Here is a tiny trained network, its code and every weight. The questions are about switching its units off for an input and a target symbol, where a switched-off unit gives its printed mean instead of its output.

import numpy as np


def w(rows, s, z=0):
    codes = np.array(rows[::2]) - 128.0
    scale = np.full(codes.shape[1], s)
    scale[-1] = z or s
    return codes * scale


def f(y):
    return np.maximum(y, 0)


def softmax(a):
    e = np.exp(a - a.max(-1, keepdims=True))
    return e / e.sum(-1, keepdims=True)


def log_softmax(a):
    a = a - a.max(-1, keepdims=True)
    return a - np.log(np.exp(a).sum(-1, keepdims=True))


def net(x, mask):
    ids = ['αβγδηθλξπφω'.index(c) for c in x.split()]
    T = len(ids)
    res = E[ids] + P[:T]
    u = 0
    for l in range(2):
        q, k, v = (res @ M[l].T for M in (Q, K, V))
        z = softmax(np.where(np.tri(T) > 0, q @ k.T / 2**0.5, -1e9)) @ v
        res = res + np.where(mask[u], z, O[l][:, -1]) @ O[l][:, :-1]
        u += 1
        y = f(res @ A[l][:, :-1].T + A[l][:, -1])
        res = res + np.where(mask[u : u + 4], y, B[l][:, -1]) @ B[l][:, :-1]
        u += 4
    return log_softmax(res[-1] @ U[:, :-1].T + U[:, -1])


Q, K, V, O, A, B = {}, {}, {}, {}, {}, {}
E = w([
[154,114,227,111,126,186],'α',
[79,174,184,146,159,126],'β',
[115,131,173,71,170,187],'γ',
[141,139,49,163,144,103],'δ',
[174,160,94,124,128,98],'η',
[172,122,159,208,145,74],'θ',
[121,156,136,66,120,252],'λ',
[66,86,183,82,128,111],'ξ',
[131,155,127,101,165,130],'π',
[171,184,134,146,43,211],'φ',
[184,161,75,134,65,130],'ω',
],0.027)
P = w([
[132,180,178,54,113,81],'0',
[164,98,65,93,196,151],'1',
[122,170,182,104,116,93],'2',
[163,75,69,118,197,160],'3',
[121,157,172,144,119,76],'4',
[175,51,3,130,137,170],'5',
[115,159,168,156,125,77],'6',
],0.0078)
Q[0] = w([
[91,95,127,249,93,192],'L0H0',
[23,72,142,38,16,14],'L0H0',
],0.012)
K[0] = w([
[131,98,180,217,82,176],'L0H0',
[6,54,31,34,107,55],'L0H0',
],0.016)
V[0] = w([
[151,57,191,255,70,197],'L0H0',
[25,5,124,161,11,125],'L0H0',
],0.0059)
O[0] = w([
[167,71,87,155,35,102,198],'L0H0',
[103,131,63,93,14,253,3],'L0H0',
],0.0068,0.0038)
A[0] = w([
[214,212,164,83,67,101,142],'L0N0',
[159,86,62,47,147,147,126],'L0N1',
[185,184,222,130,9,108,3],'L0N2',
[240,103,111,179,201,178,107],'L0N3',
],0.012,0.0046)
B[0] = w([
[140,178,216,189,111,164,255],'L0N0',
[42,69,191,105,152,113,185],'L0N1',
[102,58,66,9,175,44,231],'L0N2',
[74,99,126,98,59,144,232],'L0N3',
],0.014,0.01)
Q[1] = w([
[167,4,188,178,145,161],'L1H0',
[152,201,111,52,107,137],'L1H0',
],0.018)
K[1] = w([
[251,17,54,120,152,159],'L1H0',
[102,198,222,155,173,195],'L1H0',
],0.013)
V[1] = w([
[183,2,184,194,159,130],'L1H0',
[172,148,190,59,114,176],'L1H0',
],0.0099)
O[1] = w([
[247,69,204,241,138,249,163],'L1H0',
[255,136,120,107,57,139,254],'L1H0',
],0.0064,0.0086)
A[1] = w([
[187,233,30,210,240,96,255],'L1N0',
[174,128,22,2,245,179,120],'L1N1',
[2,163,207,217,91,143,114],'L1N2',
[114,119,243,110,207,218,118],'L1N3',
],0.0099,0.0055)
B[1] = w([
[59,87,123,117,177,249,153],'L1N0',
[167,179,46,129,149,163,165],'L1N1',
[137,227,93,128,131,89,208],'L1N2',
[125,70,109,193,127,106,252],'L1N3',
],0.013,0.015)
U = w([
[96,115,195,73,219,142,155],'α',
[115,92,202,152,61,192,157],'β',
[126,158,215,67,146,86,255],'γ',
[36,106,148,14,52,157,170],'δ',
[145,136,36,95,160,89,124],'η',
[195,132,2,255,115,70,82],'θ',
[119,220,147,162,83,191,84],'λ',
[68,175,81,142,168,34,121],'ξ',
[62,68,209,114,154,21,44],'π',
[99,122,26,122,99,186,180],'φ',
[146,62,91,95,191,72,77],'ω',
],0.0072,0.0039)

Each question gives the input, a string of symbols that net reads in full, and the target symbol t.
The units are the heads (2 rows each of Q, K, V and O) and the neurons (one row each of A and B). Each row of codes is followed by its name. A weight is (code - 128) times the scale printed after its matrix; where a second scale follows, it is the last column's (O, A, B and U).
mask holds one flag per unit, layer by layer, with each layer's heads first. A switched-off unit (its flag False) gives its mean, the last column of its rows in O or B, instead of its output. The means were averaged over made-up inputs and are rounded, as every weight is.
A unit's drop is (log p(t) with every unit on - log p(t) with that unit switched off) / (log p(t) with every unit on - log p(t) with every unit switched off).
The circuit of an input: a set's keep is (log p(t) with only the set's units on - log p(t) with every unit switched off) / (log p(t) with every unit on - log p(t) with every unit switched off). Starting from all 10 units, units are removed one at a time, each time the one whose removal leaves the highest keep (on an exact tie, the one counted first), for as long as the keep stays at least 0.8.
circuit, biggest first: the units of the circuit, biggest drop first
most important unit: the unit with the biggest drop
k most important neurons: the k neurons with the biggest drops, biggest first
k most important neurons of layer l: the k neurons of layer l with the biggest drops, biggest first
input η γ λ, target β: circuit, biggest first	[L0N2 L1N3]
input π θ γ δ δ η, target ξ: circuit, biggest first	[L1H0 L1N2 L0N0 L0N1]
input ω θ ω β, target θ: circuit, biggest first	[L0N0 L1H0 L1N3 L0N2]
input ω θ δ, target φ: circuit, biggest first	[L1N0 L0N1 L0N0 L0N2]
input ξ γ β λ φ, target η: circuit, biggest first	[L0N2 L1N1]
input ω α γ π λ γ, target β: circuit, biggest first	[L0N0 L0N2 L1H0 L0N1]
input π ξ δ δ λ ξ, target ξ: 2 most important neurons	[L1N2 L0N1]
input λ α γ ξ, target β: circuit, biggest first	[L0N2 L1H0]
input λ ω δ ξ θ, target π: most important neuron of layer 0	[L0N2]
input λ ω λ α γ γ, target β: 2 most important neurons	[L0N2 L0N0]
input α λ δ ξ π, target α: 4 most important neurons	[L0N2 L1N0 L0N1 L0N3]
input ξ η δ φ β λ, target δ: 3 most important neurons	[L0N2 L0N1 L0N0]
input η ξ θ ξ, target θ: circuit, biggest first	[L1N3 L0N2 L1N2]
input φ α α η, target β: most important neuron	[L0N0]
input α ω π β δ λ, target ξ: 4 most important neurons	[L0N1 L0N0 L1N2 L0N2]
input α λ η φ ξ φ δ, target φ: circuit, biggest first	[L1N0 L0N1 L0N2]
input ω ω ξ, target δ: 2 most important neurons	[L0N0 L0N2]
input δ ω β γ, target ξ: 3 most important neurons of layer 0	[L0N1 L0N0 L0N2]
input π δ ω ξ φ ω, target δ: 2 most important neurons	[L0N2 L0N1]
input α α γ ω, target β: most important unit	L1H0
input θ ξ ξ δ π ω, target ξ: 2 most important neurons	[L0N0 L1N2]
input π θ θ β, target θ: circuit, biggest first	[L1H0 L1N3]
input φ γ β, target ξ: 3 most important neurons	[L0N2 L1N2 L0N1]
input ω δ θ γ, target θ: 3 most important neurons of layer 0	[L0N0 L0N2 L0N1]
input η θ θ α λ, target β: circuit, biggest first	[L1H0 L0H0]
input γ ξ π, target α: circuit, biggest first	[L0H0 L1N0 L0N3 L0N1]
input θ π ω η δ λ, target ξ: circuit, biggest first	[L0N1 L1H0 L1N2 L0N2]
